cols: W H U E P
q_30: [ 37.8 -69.7  33.3  21.9 -65.4]
q_824: [ 71.0  80.5 -68.5  86.6  -8.0]
q_992: [ 61.2 -14.7  50.9  64.8 -53.4]
q_377: [ -8.8   4.1 -31.5  73.7  54.3]
q_756: [ 69.0  53.7 -34.2  70.6 -26.5]
q_96: [ 44.6   2.6 -57.0  35.3 -69.0]
q_813: [-56.2   2.4 -85.5 -67.5 -35.2]
q_24: [  6.1 -68.4  84.5 -49.4  51.6]
row of q_24  [  6.1 -68.4  84.5 -49.4  51.6]
row of q_377  [ -8.8   4.1 -31.5  73.7  54.3]
col: [ 64.8  73.7  70.6  35.3 -67.5]  E
col: [ 61.2  -8.8  69.0  44.6 -56.2]  W
gone q_96: [  2.6 -69.0  35.3 -57.0]  [44.6]
col: [ -8.0 -53.4  54.3 -26.5 -69.0 -35.2]  P

cols: G R L Q S M
q_560: [ -0.1 -24.9  -2.6   4.8   9.4   4.4]
q_494: [-2.9 17.9 16.6  1.1 -8.3  4.4]
q_213: [ -2.9 -46.3  16.6   1.1  -8.3   4.4]
q_446: [ -2.9 -46.3 -41.2   4.8   9.4  -3.3]
q_141: [  5.6  17.9  16.6   1.1 -17.2  12.1]
q_897: [  2.8  82.1  74.5 -17.5 -34.9  35.1]
row of q_141  [  5.6  17.9  16.6   1.1 -17.2  12.1]

cols: C Y K J T X D
q_584: [ 56.8  56.9 -41.9  29.6   4.8  57.3 -22.5]
q_15: [  3.1 -33.0  28.0 -34.9   2.2 -38.1  24.4]
q_887: [ 14.1 -35.5  36.4 -32.8  -6.9 -42.6  33.1]
q_333: [  3.0  50.1 -39.2  28.9   2.5  53.1 -22.1]
q_260: [-48.0 -19.1   4.9   4.0  49.8 -47.7   4.1]
q_704: [ 23.1 -38.8  34.0 -15.2 -26.7 -34.7  32.2]
q_210: [ -2.9  60.0 -51.1  37.5   7.7  67.0 -32.9]
q_883: [ 20.0 -33.5  35.4 -22.5 -14.5 -36.7  32.8]
gone q_704: [-15.2  32.2 -38.8 -26.7  23.1 -34.7]  [34.0]
gone q_584: [-22.5  56.8   4.8  57.3  29.6 -41.9]  [56.9]
col: [-41.9  28.0  36.4 -39.2   4.9  34.0]  K
gone q_260: [  4.0 -48.0 -47.7  49.8   4.9 -19.1]  [4.1]
row of q_704  [ 23.1 -38.8  34.0 -15.2 -26.7 -34.7  32.2]
col: [ 33.1 -22.1]  D
row of q_15  [  3.1 -33.0  28.0 -34.9   2.2 -38.1  24.4]

cols: Bube gedi Segi mig vurub maso leke funer
q_311: [  5.9  17.5 -59.5  26.5  45.7  32.1 -57.0 -16.4]
q_431: [ 15.7 -54.7 -67.1 -12.0  -4.4  15.8  28.7 -28.7]
q_268: [ 73.9  13.5  -4.9  17.8 -16.7  61.5  73.8 -77.2]
q_287: [ 58.2  58.4  12.4 -17.8  17.8 -31.4  13.0   1.1]
q_861: [ 60.4 -55.0   5.8 -50.2  23.3  22.0  23.2 -35.3]
row of q_268  [ 73.9  13.5  -4.9  17.8 -16.7  61.5  73.8 -77.2]
gone q_861: [-50.2 -35.3  60.4   5.8 -55.0  22.0  23.2]  [23.3]
row of q_431  [ 15.7 -54.7 -67.1 -12.0  -4.4  15.8  28.7 -28.7]
gone q_268: [-77.2  17.8  61.5  13.5  73.9 -16.7  -4.9]  [73.8]
gone q_431: [ 28.7  15.8  -4.4 -12.0  15.7 -54.7 -28.7]  [-67.1]
gone q_431: [-54.7  15.7 -12.0 -28.7  -4.4  28.7 -67.1]  [15.8]

cols: B V N F A
q_85: [ -3.6 -69.1  24.2 -30.6 -25.1]
q_74: [-58.2 -37.7  39.0   3.7 -39.1]
q_397: [ -3.6 -69.1  24.2 -10.8  24.1]
row of q_74  [-58.2 -37.7  39.0   3.7 -39.1]
gone q_74: [ 39.0 -58.2 -37.7   3.7]  [-39.1]
gone q_397: [-69.1 -10.8  24.1  -3.6]  [24.2]
col: [-37.7 -69.1]  V
row of q_85  [ -3.6 -69.1  24.2 -30.6 -25.1]

cols: Deva peti Lubav Zom diz rut patan Rafi
q_719: [ 30.8  48.2 -38.2  26.2  17.4 -37.3 -25.5  48.5]
q_674: [ 8.0  9.8  4.2 -0.2 -9.2  8.2 -1.7  8.6]
q_84: [ -5.7  -3.4 -21.5   7.6  22.6 -26.0  -6.2   0.6]
q_648: [ 52.5  76.0 -31.5  20.9 -10.3  -8.1 -35.9  79.4]
q_255: [-40.2 -55.1   5.8   0.2  33.1 -30.0  25.2 -61.9]
q_685: [ 27.3  37.9  -8.4   9.3 -10.6   1.5 -14.5  37.0]
q_471: [-21.2 -27.2  -5.0  -0.9  20.0 -16.7   7.6 -25.9]
row of q_674  [ 8.0  9.8  4.2 -0.2 -9.2  8.2 -1.7  8.6]
row of q_84  [ -5.7  -3.4 -21.5   7.6  22.6 -26.0  -6.2   0.6]

cols: Gokez zafa Zul Ret vep
q_284: [-35.9  10.3  49.9  19.7  -6.5]
q_354: [ -4.8   4.9   4.3 -11.2  -3.8]
q_363: [ 20.4 -19.1  36.5   6.0  -6.9]
q_215: [ -1.8   1.2   9.3 -13.2   2.5]
q_564: [-15.5  -0.8 -29.8   4.4   4.3]
q_926: [-11.0  25.0  12.1  -2.2 -31.8]
q_690: [-8.9 11.6 12.1  6.3 13.3]
q_457: [-15.2  13.1  64.3 -31.4 -16.5]
q_463: [-25.8  -2.9 -38.2  -8.1   6.8]
q_714: [-45.1  -4.6  17.7  -2.2  14.8]
row of q_463  [-25.8  -2.9 -38.2  -8.1   6.8]
col: [ 4.3 36.5]  Zul
gone q_564: [  4.3   4.4 -29.8  -0.8]  [-15.5]
col: [ -1.8 -15.5 -11.0]  Gokez

cols: pogef butun pip suli
q_597: [-14.2  45.5  17.9  32.4]
q_646: [ -2.4 -48.9  -8.6 -49.0]
q_521: [10.2  4.2 -1.2 14.7]
q_171: [ -4.2  26.2  26.1 -33.3]
q_115: [ 29.5   1.0 -10.7  19.3]
q_359: [ -4.2 -75.9 -30.2   0.2]
col: [-10.7 -30.2]  pip
gone q_171: [26.2 26.1 -4.2]  [-33.3]
row of q_646  [ -2.4 -48.9  -8.6 -49.0]
gone q_171: [-33.3  26.2  -4.2]  [26.1]

cols: sur lonos ruf Lesar zop gano
q_420: [  3.1   5.2 -15.6   3.3   4.5   5.1]
q_5: [ 37.1   3.7 -80.5  21.7 -22.5  53.6]
q_401: [ 33.3   4.3  33.2 -12.6  12.4 -22.0]
q_233: [ 22.3  -9.8 -24.3  12.2 -16.5  19.2]
q_999: [ 4.3 -7.7  7.7  3.2  0.6 -7.3]
gone q_401: [  4.3  33.3  12.4 -12.6 -22.0]  [33.2]
col: [ 21.7 -12.6  12.2   3.2]  Lesar
row of q_5  [ 37.1   3.7 -80.5  21.7 -22.5  53.6]
row of q_999  [ 4.3 -7.7  7.7  3.2  0.6 -7.3]
col: [ 33.2 -24.3]  ruf
col: [3.7 4.3]  lonos

cols: Kuvi sozal peze seti
q_479: [ 22.9  48.7 -39.1  59.5]
q_104: [-36.0  34.7 -40.8  55.1]
q_63: [-12.1 -29.9   6.3 -30.0]
q_68: [ 7.6 21.5  2.1 20.9]
q_751: [-36.0  34.7 -40.8   4.2]
q_541: [-36.0  34.7 -40.8 -57.3]
row of q_68  [ 7.6 21.5  2.1 20.9]
row of q_63  [-12.1 -29.9   6.3 -30.0]
gone q_63: [-29.9 -12.1   6.3]  [-30.0]

cols: Zozif tef bov guvam beso gutik tad lufan zulag
q_79: [ 20.0 -24.6  -0.4   8.4  21.6 -10.0   4.4 -19.4   0.3]
q_497: [ -0.9  15.0 -11.7  13.0  16.7  10.0   7.6  27.0 -21.6]
q_528: [-40.1 -35.2  -7.0   2.1   9.5   1.8  10.5 -34.9  32.0]
q_576: [-41.2 -14.1 -40.2 -37.4 -16.5 -17.2   0.5   2.4  21.4]
q_19: [ 14.2 -27.0  -4.1  -7.1  -9.2  12.7 -17.1  34.2 -11.6]
q_730: [-21.2  20.1  25.4  -7.5  24.0   4.0  26.5   2.1 -64.7]
q_282: [  4.1 -35.7  -3.5  -5.8   9.5 -14.1  10.7 -14.3  11.6]
q_613: [ -9.2  -7.9  27.0 -17.0  -3.5  -5.3  -4.6   8.7  22.5]
q_26: [ 18.9  24.1  21.8  -2.2  -9.7  15.4  42.6 -29.9  20.9]
q_816: [-19.0   4.8  -0.1  33.3  -5.0  35.0  32.4 -24.8 -19.2]
q_64: [-21.2  20.1  25.4 -26.7  24.0   4.0  26.5   2.1 -64.7]
q_308: [-18.1  15.5   8.1 -18.0  30.3  13.5  -5.0  30.5   5.4]
row of q_79  [ 20.0 -24.6  -0.4   8.4  21.6 -10.0   4.4 -19.4   0.3]
col: [ -0.9 -40.1 -41.2  14.2 -21.2]  Zozif
col: [-37.4  -7.1  -7.5]  guvam
col: [ 27.0 -34.9   2.4  34.2   2.1 -14.3]  lufan

